Here is a tiny trained network, its code and every weight. The questions are about switching its units off for an input and a target symbol, where a switched-off unit gives its printed mean instead of its output.

import numpy as np


def w(rows, s, z=0):
    codes = np.array(rows[::2]) - 128.0
    scale = np.full(codes.shape[1], s)
    scale[-1] = z or s
    return codes * scale


def norm(h):
    return h / np.sqrt((h * h).mean(-1, keepdims=True) + 1e-5)


def softmax(a):
    e = np.exp(a - a.max(-1, keepdims=True))
    return e / e.sum(-1, keepdims=True)


def log_softmax(a):
    a = a - a.max(-1, keepdims=True)
    return a - np.log(np.exp(a).sum(-1, keepdims=True))


def net(x, mask):
    ids = ['αδεστω'.index(c) for c in x.split()]
    T = len(ids)
    res = E[ids] + P[:T]
    u = 0
    for l in range(2):
        r = norm(res)
        for j in range(3):
            rows = slice(2 * j, 2 * j + 2)
            q, k, v = (r @ M[l][rows].T for M in (Q, K, V))
            z = softmax(np.where(np.tri(T) > 0, q @ k.T / 2**0.5, -1e9)) @ v
            o = O[l][rows]
            res = res + np.where(mask[u + j], z, o[:, -1]) @ o[:, :-1]
        u += 3
    return log_softmax(norm(res)[-1] @ U[:, :-1].T + U[:, -1])


Q, K, V, O = {}, {}, {}, {}
E = w([
[127,185,165,186],'α',
[190,233,158,146],'δ',
[224,127,191,43],'ε',
[100,253,201,63],'σ',
[117,248,91,132],'τ',
[164,205,111,61],'ω',
],0.0035)
P = w([
[94,10,120,169],'0',
[255,88,229,187],'1',
[239,155,164,203],'2',
[212,211,82,167],'3',
[202,212,69,119],'4',
[164,196,94,96],'5',
[131,202,121,98],'6',
[101,204,114,144],'7',
[100,191,134,138],'8',
[78,183,106,82],'9',
[50,174,146,91],'10',
[49,165,155,99],'11',
],0.0038)
Q[0] = w([
[51,70,101,184],'L0H0',
[199,31,142,147],'L0H0',
[87,197,117,19],'L0H1',
[109,18,223,67],'L0H1',
[226,113,192,43],'L0H2',
[106,3,60,184],'L0H2',
],0.006)
K[0] = w([
[152,148,185,84],'L0H0',
[171,174,113,103],'L0H0',
[171,100,164,220],'L0H1',
[137,223,92,118],'L0H1',
[139,86,138,2],'L0H2',
[133,211,191,142],'L0H2',
],0.0078)
V[0] = w([
[214,219,244,43],'L0H0',
[62,98,36,96],'L0H0',
[21,141,72,47],'L0H1',
[65,84,155,121],'L0H1',
[140,30,110,1],'L0H2',
[81,137,201,102],'L0H2',
],0.005)
O[0] = w([
[64,137,120,105,223],'L0H0',
[207,122,102,188,52],'L0H0',
[162,78,3,128,4],'L0H1',
[195,57,152,90,97],'L0H1',
[62,108,106,210,123],'L0H2',
[200,33,123,103,133],'L0H2',
],0.0052,0.0042)
Q[1] = w([
[82,104,126,145],'L1H0',
[152,132,125,207],'L1H0',
[226,168,218,2],'L1H1',
[102,188,153,73],'L1H1',
[154,110,143,132],'L1H2',
[228,60,70,144],'L1H2',
],0.0085)
K[1] = w([
[140,201,159,118],'L1H0',
[68,171,106,43],'L1H0',
[142,61,92,121],'L1H1',
[194,1,120,113],'L1H1',
[98,153,79,97],'L1H2',
[134,204,138,142],'L1H2',
],0.0084)
V[1] = w([
[78,148,44,234],'L1H0',
[200,78,116,94],'L1H0',
[133,146,59,2],'L1H1',
[82,140,178,182],'L1H1',
[186,159,89,231],'L1H2',
[63,13,156,131],'L1H2',
],0.0084)
O[1] = w([
[73,90,162,93,3],'L1H0',
[148,134,133,239,81],'L1H0',
[44,190,136,142,14],'L1H1',
[213,85,112,55,156],'L1H1',
[67,57,189,103,104],'L1H2',
[105,129,1,112,163],'L1H2',
],0.008,0.0043)
U = w([
[214,97,122,183,255],'α',
[130,213,168,64,195],'δ',
[178,92,3,68,8],'ε',
[59,195,64,223,80],'σ',
[87,131,254,241,23],'τ',
[77,34,155,86,78],'ω',
],0.0095,0.0081)

Each question gives the input, a string of symbols that net reads in full, and the target symbol t.
The units are the heads (2 rows each of Q, K, V and O). Each row of codes is followed by its name. A weight is (code - 128) times the scale printed after its matrix; where a second scale follows, it is the last column's (O and U).
mask holds one flag per head, layer by layer. A switched-off head (its flag False) gives its mean, the last column of its rows in O, instead of its output. The means were averaged over made-up inputs and are rounded, as every weight is.
A unit's drop is (log p(t) with every unit on - log p(t) with that unit switched off) / (log p(t) with every unit on - log p(t) with every unit switched off).
The circuit of an input: a set's keep is (log p(t) with only the set's units on - log p(t) with every unit switched off) / (log p(t) with every unit on - log p(t) with every unit switched off). Starting from all 6 units, units are removed one at a time, each time the one whose removal leaves the highest keep (on an exact tie, the one counted first), for as long as the keep stays at least 0.8.
units of the circuit, in order: the units of the circuit, biggest drop first
most important unit: the unit with the biggest drop
which heads matter: for each layer, one digit per head in row order, 1 if its drop is at least 0.15 and else 0, layers parted by /
drop of u: that unit's drop, to one decimal
input ε α ω δ ε σ σ ω α δ σ ε, target ε: units of the circuit, in order : (L0H2, L1H2, L0H1)
input ω σ ω ω τ δ, target ω: units of the circuit, in order : (L0H2, L1H0, L1H2, L0H0)
input τ ω σ ω σ ε, target τ: units of the circuit, in order : (L1H2, L0H0, L0H1, L1H1)
input τ τ δ α σ α α α σ ω, target τ: units of the circuit, in order : (L1H2, L0H0)
input σ ω ω δ σ σ σ τ τ α, target σ: units of the circuit, in order : (L0H1, L1H1)
input α σ ω δ σ σ ω ω ω σ, target α: units of the circuit, in order : (L0H0, L1H1)
input ε τ δ δ, target ε: units of the circuit, in order : (L0H2, L1H2, L1H1, L0H0)
input α ω σ σ τ σ ω α δ ε δ, target α: units of the circuit, in order : (L0H0, L1H1)
input ε ω τ σ ε σ σ σ τ, target ε: which heads matter : 001 / 011
input α ω ω δ ε α τ, target α: which heads matter : 100 / 110
input α ε ε σ σ δ σ α ω ω α σ, target α: units of the circuit, in order : (L1H1, L0H0, L0H1)
input α α σ δ ω δ τ ω ε, target α: units of the circuit, in order : (L1H1, L0H0)
input ω ω α δ δ σ σ ε σ, target ω: units of the circuit, in order : (L0H2, L1H2, L0H0, L1H0)
input ε ω σ α δ ω α δ ε σ, target ε: most important unit : L0H2
input τ ω δ ε σ τ, target τ: most important unit : L1H2
input σ σ ω δ ε α σ ω, target σ: drop of L0H1 : 0.7
input σ ω σ ω δ, target σ: drop of L0H0 : 0.1
input ω σ σ ω σ α ω σ τ ω, target ω: drop of L1H0 : 0.1
